Below are the code and all the weights of a small trained network. Each question names an input and a target symbol and asks about switching units off, where a switched-off unit gives its printed mean instead of its output.

import numpy as np


def w(rows, s, z=0):
    codes = np.array(rows[::2]) - 128.0
    scale = np.full(codes.shape[1], s)
    scale[-1] = z or s
    return codes * scale


def f(y):
    return y / 2 * (1 + np.tanh(0.7978845608 * (y + 0.044715 * y**3)))


def softmax(a):
    e = np.exp(a - a.max(-1, keepdims=True))
    return e / e.sum(-1, keepdims=True)


def log_softmax(a):
    a = a - a.max(-1, keepdims=True)
    return a - np.log(np.exp(a).sum(-1, keepdims=True))


def net(x, mask):
    ids = ['αβγδεζηθλξπστφψω'.index(c) for c in x.split()]
    T = len(ids)
    res = E[ids] + P[:T]
    u = 0
    for l in range(3):
        q, k, v = (res @ M[l].T for M in (Q, K, V))
        z = softmax(np.where(np.tri(T) > 0, q @ k.T / 2**0.5, -1e9)) @ v
        res = res + np.where(mask[u], z, O[l][:, -1]) @ O[l][:, :-1]
        u += 1
        y = f(res @ A[l][:, :-1].T + A[l][:, -1])
        res = res + np.where(mask[u : u + 4], y, B[l][:, -1]) @ B[l][:, :-1]
        u += 4
    return log_softmax(res[-1] @ U[:, :-1].T + U[:, -1])


Q, K, V, O, A, B = {}, {}, {}, {}, {}, {}
E = w([
[69,119,154,82,150,145,56,77,117,2,105,61],'α',
[119,233,94,205,174,170,213,176,114,117,173,30],'β',
[228,75,79,119,160,157,9,117,126,45,127,168],'γ',
[151,58,218,167,4,64,179,94,123,193,223,252],'δ',
[123,49,111,81,156,176,67,100,107,10,104,121],'ε',
[100,180,134,140,191,112,63,107,127,47,120,63],'ζ',
[132,74,99,157,168,165,74,159,148,92,94,140],'η',
[107,181,142,222,171,116,100,177,118,166,64,64],'θ',
[168,112,65,229,179,165,122,184,151,157,99,135],'λ',
[133,84,80,176,124,223,149,173,66,80,126,88],'ξ',
[49,65,123,126,148,128,100,114,99,28,91,85],'π',
[220,170,84,218,199,131,34,165,180,165,88,161],'σ',
[186,211,96,199,173,116,48,150,152,131,121,74],'τ',
[226,69,64,147,206,127,25,157,174,101,107,203],'φ',
[77,119,136,175,156,207,111,157,119,127,81,62],'ψ',
[145,136,114,128,179,138,32,113,145,61,109,96],'ω',
],0.0088)
P = w([
[97,121,86,117,211,67,137,25,132,172,5,133],'0',
[203,138,85,114,116,95,47,146,110,16,168,102],'1',
[191,141,121,162,128,145,55,157,136,77,166,119],'2',
[168,116,129,195,105,189,75,196,124,86,155,130],'3',
[164,98,149,204,120,209,56,199,155,117,145,152],'4',
[140,98,151,203,108,213,59,199,158,115,155,143],'5',
[122,95,173,205,120,241,74,189,170,106,148,153],'6',
[108,94,174,207,111,251,71,198,188,106,151,167],'7',
[102,83,176,210,120,254,63,208,196,117,150,170],'8',
],0.0074)
Q[0] = w([
[107,112,211,254,95,141,51,178,130,72,175,158],'L0H1',
[137,111,81,58,174,79,166,120,102,141,46,77],'L0H1',
],0.0072)
K[0] = w([
[82,136,86,128,164,112,192,2,129,163,80,138],'L0H1',
[177,85,167,159,54,149,107,205,118,130,189,139],'L0H1',
],0.0073)
V[0] = w([
[66,205,165,82,157,125,102,93,110,62,104,52],'L0H1',
[51,2,139,79,74,153,195,119,75,36,129,118],'L0H1',
],0.0067)
O[0] = w([
[132,11,125,65,190,53,179,161,124,141,162,41,251],'L0H1',
[98,196,178,82,192,140,105,164,2,111,204,141,57],'L0H1',
],0.008,0.0027)
A[0] = w([
[141,149,138,73,43,105,107,124,3,137,220,180,6],'L0N1',
[168,205,149,177,32,186,132,190,119,93,205,98,207],'L0N2',
[119,154,51,74,180,141,107,116,52,86,94,72,226],'L0N3',
[192,187,66,128,178,119,58,127,181,166,48,69,32],'L0N4',
],0.0054,0.0021)
B[0] = w([
[79,94,254,116,163,178,191,108,162,94,200,104,138],'L0N1',
[92,63,165,126,146,108,34,129,172,45,85,215,255],'L0N2',
[144,202,160,193,121,158,99,180,156,139,46,157,194],'L0N3',
[50,18,123,99,151,182,164,137,92,67,179,146,176],'L0N4',
],0.0064,0.0037)
Q[1] = w([
[166,211,2,92,204,139,110,137,105,141,98,96],'L1H1',
[166,188,100,66,74,102,229,85,120,155,110,112],'L1H1',
],0.0076)
K[1] = w([
[193,115,148,127,146,239,2,153,148,12,160,152],'L1H1',
[192,206,96,164,75,183,29,154,100,83,101,116],'L1H1',
],0.0062)
V[1] = w([
[75,144,97,154,171,193,181,133,92,176,34,75],'L1H1',
[125,183,111,168,113,121,253,101,76,215,212,75],'L1H1',
],0.0062)
O[1] = w([
[191,230,64,15,125,116,49,141,253,146,226,141,203],'L1H1',
[161,118,141,3,223,160,160,244,152,126,82,224,7],'L1H1',
],0.0058,0.002)
A[1] = w([
[124,105,124,168,148,155,162,177,109,162,34,71,215],'L1N1',
[193,179,111,2,170,116,222,165,152,208,88,185,4],'L1N2',
[187,153,65,158,50,110,93,110,221,154,78,103,3],'L1N3',
[173,72,96,94,174,132,71,104,121,163,54,187,242],'L1N4',
],0.0072,0.0035)
B[1] = w([
[131,120,110,119,156,159,101,115,170,74,183,105,252],'L1N1',
[251,172,95,153,139,165,137,115,110,89,81,169,151],'L1N2',
[99,192,199,113,133,123,170,158,83,84,138,106,230],'L1N3',
[67,173,135,145,150,63,128,117,116,85,116,83,235],'L1N4',
],0.011,0.0049)
Q[2] = w([
[233,149,162,68,78,11,203,52,76,202,130,207],'L2H1',
[119,154,75,144,214,182,59,110,121,2,110,56],'L2H1',
],0.0062)
K[2] = w([
[135,173,35,71,229,132,101,104,126,48,116,2],'L2H1',
[148,114,180,193,82,171,77,178,131,167,169,163],'L2H1',
],0.0085)
V[2] = w([
[157,145,106,132,194,238,66,202,149,70,114,118],'L2H1',
[108,122,119,58,132,121,110,145,192,163,254,83],'L2H1',
],0.0064)
O[2] = w([
[2,78,118,212,125,125,100,132,132,67,171,103,250],'L2H1',
[146,114,132,66,97,105,76,132,178,96,231,186,247],'L2H1',
],0.0081,0.0024)
A[2] = w([
[95,86,100,100,157,83,96,160,164,104,184,122,71],'L2N1',
[203,97,124,2,149,106,116,166,137,170,185,171,3],'L2N2',
[232,159,64,85,184,146,103,145,99,166,92,131,133],'L2N3',
[217,100,177,57,126,94,221,188,193,145,99,111,59],'L2N4',
],0.0083,0.003)
B[2] = w([
[98,176,134,182,110,181,200,74,104,109,41,136,249],'L2N1',
[72,194,27,162,115,146,142,43,15,173,158,140,151],'L2N2',
[117,56,113,74,150,137,115,178,110,254,116,221,142],'L2N3',
[26,67,115,102,39,94,137,243,114,59,91,135,144],'L2N4',
],0.0078,0.011)
U = w([
[114,61,146,84,113,56,135,224,164,97,103,110,83],'α',
[190,253,190,77,136,112,88,165,173,123,200,183,139],'β',
[148,207,45,148,68,169,129,4,151,167,135,208,80],'γ',
[123,208,168,120,189,162,198,101,41,133,198,159,56],'δ',
[144,29,90,109,120,83,102,142,197,184,143,118,201],'ε',
[85,85,185,188,74,198,151,133,175,89,157,211,139],'ζ',
[77,197,87,87,53,95,109,174,102,121,131,177,56],'η',
[152,91,232,96,244,90,157,192,76,120,212,83,119],'θ',
[81,71,19,140,76,98,120,108,109,171,105,139,89],'λ',
[48,131,134,104,189,109,191,167,36,142,148,116,53],'ξ',
[202,198,146,179,82,160,172,82,102,185,101,94,67],'π',
[64,172,181,138,147,163,109,156,101,199,21,210,84],'σ',
[229,84,106,121,110,103,42,80,234,174,191,155,218],'τ',
[142,196,170,135,78,152,210,174,79,131,87,92,4],'φ',
[92,149,65,167,182,82,103,122,155,64,112,18,253],'ψ',
[192,56,116,181,117,138,152,75,153,214,115,76,151],'ω',
],0.0052,0.0064)

Each question gives the input, a string of symbols that net reads in full, and the target symbol t.
The units are the heads (2 rows each of Q, K, V and O) and the neurons (one row each of A and B). Each row of codes is followed by its name. A weight is (code - 128) times the scale printed after its matrix; where a second scale follows, it is the last column's (O, A, B and U).
mask holds one flag per unit, layer by layer, with each layer's heads first. A switched-off unit (its flag False) gives its mean, the last column of its rows in O or B, instead of its output. The means were averaged over made-up inputs and are rounded, as every weight is.
A unit's drop is (log p(t) with every unit on - log p(t) with that unit switched off) / (log p(t) with every unit on - log p(t) with every unit switched off).
The circuit of an input: a set's keep is (log p(t) with only the set's units on - log p(t) with every unit switched off) / (log p(t) with every unit on - log p(t) with every unit switched off). Starting from the 12 units with the biggest drops (on a tie, the unit counted first), units are removed one at a time, each time the one whose removal leaves the highest keep (on an exact tie, the one counted first), for as long as the keep stays at least 0.8.
units of the circuit, in order: the units of the circuit, biggest drop first
unit that matters most: the unit with the biggest drop
top k neurons: the k neurons with the biggest drops, biggest first
k most important neurons of layer l: the k neurons of layer l with the biggest drops, biggest first
input ξ δ ξ σ β λ, target ζ: top 4 neurons	[L0N2, L0N1, L1N1, L2N1]
input α δ λ ε ζ θ, target ξ: 3 most important neurons of layer 2	[L2N2, L2N4, L2N3]
input σ τ δ, target φ: 2 most important neurons of layer 1	[L1N3, L1N1]
input β δ β ζ θ ε θ δ φ, target ψ: top 2 neurons	[L1N4, L1N2]
input δ ψ ε, target σ: unit that matters most	L2H1
input σ δ φ, target φ: top 3 neurons	[L1N3, L1N1, L2N4]
input δ β α λ, target σ: top 2 neurons	[L2N3, L1N1]
input ψ δ ω, target γ: 2 most important neurons of layer 0	[L0N2, L0N1]
input ε ξ δ, target θ: top 3 neurons	[L0N3, L0N1, L2N1]
input π ξ π δ γ φ, target δ: units of the circuit, in order	[L0H1, L2H1, L2N2]
input σ η δ δ δ ξ, target φ: units of the circuit, in order	[L0H1, L1N3, L2H1]
input δ η τ ω, target σ: units of the circuit, in order	[L2H1, L2N3, L1N1]
input ζ α ψ τ δ β ε, target λ: 3 most important neurons of layer 2	[L2N2, L2N4, L2N3]
input δ π β ξ, target σ: most important neuron of layer 2	[L2N3]
input φ γ δ σ, target π: units of the circuit, in order	[L2H1, L1H1]
input ε β λ η σ ψ δ β β, target θ: units of the circuit, in order	[L1H1, L0H1, L2H1, L2N1]
input φ δ δ β ε ξ δ γ, target π: units of the circuit, in order	[L2H1, L0H1, L1H1]
input δ ε θ ψ γ σ θ, target σ: units of the circuit, in order	[L2H1, L0H1, L2N3, L1N1]
input δ ω ε γ β ψ, target σ: units of the circuit, in order	[L2H1, L0H1, L2N3, L1N1]
input η ζ δ, target τ: 3 most important neurons of layer 1	[L1N4, L1N1, L1N3]
input η ψ δ θ γ ξ ω, target τ: 2 most important neurons of layer 1	[L1N3, L1N1]
input τ ε δ ξ, target α: most important neuron of layer 2	[L2N4]
input λ ξ δ ξ ξ ξ ξ ζ, target β: top 2 neurons	[L1N3, L0N2]
input δ η π α σ λ θ ω, target σ: units of the circuit, in order	[L2H1, L1N1, L2N3]
input τ ω ξ ω η ε δ λ, target α: top 2 neurons	[L2N4, L1N3]
input β ξ β λ δ π δ θ δ, target ψ: 2 most important neurons of layer 1	[L1N2, L1N4]
input ε ε δ ψ λ, target θ: top 2 neurons	[L0N3, L2N1]
input δ ξ θ, target σ: units of the circuit, in order	[L2H1, L2N3, L1N1]
